Here is a tiny trained network, its code and every weight. The questions are about switching its units off for an input and a class, where a switched-off unit gives its printed mean instead of its output.

import numpy as np


def w(rows, s, z=0):
    codes = np.array(rows[::2]) - 128.0
    scale = np.full(codes.shape[1], s)
    scale[-1] = z or s
    return codes * scale


def f(y):
    return np.maximum(y, 0)


def log_softmax(a):
    a = a - a.max(-1, keepdims=True)
    return a - np.log(np.exp(a).sum(-1, keepdims=True))


def net(x, mask):
    res = np.array(x, float).reshape(1, 4) / 4 @ E
    y = f(res @ A[0][:, :-1].T + A[0][:, -1])
    res = res + np.where(mask, y, B[0][:, -1]) @ B[0][:, :-1]
    return log_softmax(res[-1] @ U[:, :-1].T + U[:, -1])


A, B = {}, {}
E = w([
[96,204,155,47,115,147,122,181],'x0',
[67,212,89,187,130,43,60,129],'x1',
[117,142,251,170,133,35,224,156],'x2',
[148,44,60,97,198,35,147,189],'x3',
],0.011)
A[0] = w([
[72,72,184,233,96,93,96,93,182],'n0',
[164,234,167,55,199,86,75,247,253],'n1',
[35,226,120,194,45,59,123,86,184],'n2',
[198,91,147,203,121,188,159,84,237],'n3',
[220,160,75,172,150,40,17,70,167],'n4',
[88,78,149,52,122,49,209,254,231],'n5',
[153,104,188,73,138,125,179,113,203],'n6',
[151,89,96,197,116,94,190,75,144],'n7',
[149,164,156,103,38,226,129,87,172],'n8',
[66,125,145,41,199,176,95,174,214],'n9',
[137,162,78,202,139,125,113,58,193],'n10',
],0.0082,0.0034)
B[0] = w([
[88,124,149,150,107,125,140,54,214],'n0',
[101,171,114,180,50,104,157,187,217],'n1',
[170,54,195,192,74,101,178,127,236],'n2',
[193,166,78,58,158,107,45,41,223],'n3',
[100,56,191,93,138,85,169,160,216],'n4',
[23,158,87,161,156,158,90,119,254],'n5',
[134,211,85,155,110,165,94,77,204],'n6',
[136,143,204,75,113,93,99,122,203],'n7',
[167,90,135,56,88,156,150,139,231],'n8',
[137,104,94,173,154,208,159,254,189],'n9',
[104,37,195,113,175,49,142,89,196],'n10',
],0.0096,0.012)
U = w([
[100,213,36,158,57,145,146,250,210],'0',
[159,66,31,69,105,213,117,154,135],'1',
[87,60,137,80,226,41,149,158,115],'2',
[253,231,173,103,133,111,202,166,2],'3',
[199,169,105,64,113,127,62,1,217],'4',
[147,127,152,172,62,97,188,138,25],'5',
[63,192,118,202,157,85,108,153,24],'6',
],0.0086,0.0019)

Each question gives the input, the list of numbers given to net, and the class t.
The units are the neurons (one row each of A and B). Each row of codes is followed by its name. A weight is (code - 128) times the scale printed after its matrix; where a second scale follows, it is the last column's (A, B and U).
mask holds one flag per neuron, in row order. A switched-off neuron (its flag False) gives its mean, the last column of its row in B, instead of its output. The means were averaged over made-up inputs and are rounded, as every weight is.
A unit's drop is (log p(t) with every unit on - log p(t) with that unit switched off) / (log p(t) with every unit on - log p(t) with every unit switched off).
The circuit of an input: a set's keep is (log p(t) with only the set's units on - log p(t) with every unit switched off) / (log p(t) with every unit on - log p(t) with every unit switched off). Starting from all 11 units, units are removed one at a time, each time the one whose removal leaves the highest keep (on an exact tie, the one counted first), for as long as the keep stays at least 0.8.
units of the circuit, in order: the units of the circuit, biggest drop first
top k neurons: the k neurons with the biggest drops, biggest first
drop of u: that unit's drop, to one decimal
input [-8,6,-1,-7], class 2: units of the circuit, in order -> (n10)
input [-1,2,5,1], class 6: units of the circuit, in order -> (n8; n5)
input [-2,-2,3,4], class 6: units of the circuit, in order -> (n5; n8; n4)
input [-5,0,6,6], class 6: units of the circuit, in order -> (n5; n10)
input [-8,-4,-8,3], class 4: top 2 neurons -> (n3; n9)
input [-6,7,-1,-1], class 2: top 2 neurons -> (n10; n4)
input [5,-5,-3,-5], class 1: top 2 neurons -> (n8; n9)
input [0,-2,6,0], class 6: top 2 neurons -> (n5; n8)
input [-1,3,8,1], class 6: top 3 neurons -> (n5; n8; n4)
input [-7,2,-3,-1], class 2: top 2 neurons -> (n4; n10)
input [8,-5,0,-6], class 0: top 2 neurons -> (n1; n9)
input [5,7,4,6], class 0: top 2 neurons -> (n1; n10)
input [-6,6,-3,-5], class 2: top 2 neurons -> (n10; n4)
input [6,3,7,7], class 0: units of the circuit, in order -> (n1)
input [2,-3,-5,-8], class 1: top 2 neurons -> (n8; n9)
input [2,6,1,3], class 5: top 3 neurons -> (n2; n1; n4)
input [-1,3,-2,-7], class 5: top 2 neurons -> (n2; n6)
input [0,3,-3,-5], class 5: top 2 neurons -> (n2; n3)
input [-5,-2,-7,6], class 2: drop of n4 -> 0.3
input [0,-2,5,6], class 6: drop of n6 -> 0.0
input [0,8,8,-1], class 5: drop of n2 -> 1.2
input [4,-6,-2,-7], class 1: units of the circuit, in order -> (n8)
